Below is a small trained network, with its code and all its weights. Each question gives an input and a class and asks what happens when units are switched off, that is, made to give their printed mean instead of their output.

import numpy as np


def w(rows, s, z=0):
    codes = np.array(rows[::2]) - 128.0
    scale = np.full(codes.shape[1], s)
    scale[-1] = z or s
    return codes * scale


def f(y):
    return y / 2 * (1 + np.tanh(0.7978845608 * (y + 0.044715 * y**3)))


def log_softmax(a):
    a = a - a.max(-1, keepdims=True)
    return a - np.log(np.exp(a).sum(-1, keepdims=True))


def net(x, mask):
    res = np.array(x, float).reshape(1, 3) / 4 @ E
    y = f(res @ A[0][:, :-1].T + A[0][:, -1])
    res = res + np.where(mask, y, B[0][:, -1]) @ B[0][:, :-1]
    return log_softmax(res[-1] @ U[:, :-1].T + U[:, -1])


A, B = {}, {}
E = w([
[49,81,70],'x0',
[143,254,13],'x1',
[252,11,57],'x2',
],0.0079)
A[0] = w([
[94,220,162,88],'N0',
[165,220,125,110],'N1',
[170,87,108,72],'N2',
[127,94,183,78],'N3',
[104,182,78,82],'N4',
[96,166,193,69],'N5',
[56,144,137,126],'N6',
[53,55,141,104],'N7',
[208,202,129,93],'N8',
[89,130,16,92],'N9',
[77,79,172,76],'N10',
[134,128,128,255],'N11',
[196,99,64,77],'N12',
[160,118,223,120],'N13',
[151,83,80,160],'N14',
[144,80,61,141],'N15',
[159,100,105,113],'N16',
[139,184,114,61],'N17',
[3,182,146,64],'N18',
[161,217,124,146],'N19',
[145,162,70,73],'N20',
],0.013,0.0065)
B[0] = w([
[172,150,147,228],'N0',
[112,59,113,219],'N1',
[178,148,144,175],'N2',
[165,76,81,168],'N3',
[159,94,96,196],'N4',
[219,126,131,183],'N5',
[166,169,183,194],'N6',
[128,66,101,206],'N7',
[112,84,115,206],'N8',
[142,62,79,214],'N9',
[184,90,90,186],'N10',
[2,177,127,212],'N11',
[147,121,172,224],'N12',
[122,91,40,198],'N13',
[140,175,178,215],'N14',
[159,175,199,218],'N15',
[170,139,236,170],'N16',
[173,90,137,162],'N17',
[219,123,183,254],'N18',
[106,115,100,231],'N19',
[184,113,83,182],'N20',
],0.0091,0.0079)
U = w([
[170,191,201,41],'0',
[141,57,43,21],'1',
[112,126,120,253],'2',
[1,248,166,172],'3',
],0.01,0.0071)

Each question gives the input, the list of numbers given to net, and the class t.
The units are the neurons (one row each of A and B). Each row of codes is followed by its name. A weight is (code - 128) times the scale printed after its matrix; where a second scale follows, it is the last column's (A, B and U).
mask holds one flag per neuron, in row order. A switched-off neuron (its flag False) gives its mean, the last column of its row in B, instead of its output. The means were averaged over made-up inputs and are rounded, as every weight is.
A unit's drop is (log p(t) with every unit on - log p(t) with that unit switched off) / (log p(t) with every unit on - log p(t) with every unit switched off).
The circuit of an input: a set's keep is (log p(t) with only the set's units on - log p(t) with every unit switched off) / (log p(t) with every unit on - log p(t) with every unit switched off). Starting from the 12 units with the biggest drops (on a tie, the unit counted first), units are removed one at a time, each time the one whose removal leaves the highest keep (on an exact tie, the one counted first), for as long as the keep stays at least 0.8.
units of the circuit, in order: the units of the circuit, biggest drop first
unit that matters most: the unit with the biggest drop
top k neurons: the k neurons with the biggest drops, biggest first
drop of u: that unit's drop, to one decimal
input [-4,7,-6], class 1: unit that matters most => N1
input [4,6,-5], class 1: units of the circuit, in order => [N9 N4]
input [0,-6,-5], class 1: units of the circuit, in order => [N13 N10]
input [8,4,-8], class 0: top 2 neurons => [N18 N6]
input [8,-5,7], class 2: top 4 neurons => [N7 N18 N6 N0]
input [4,-8,-7], class 1: top 2 neurons => [N7 N10]
input [8,-5,6], class 2: top 2 neurons => [N7 N18]
input [-7,-7,2], class 1: top 2 neurons => [N13 N3]
input [3,-6,-4], class 1: drop of N9 => -0.1
input [-1,-5,8], class 0: drop of N19 => 0.0
input [-1,3,5], class 0: drop of N13 => 0.1
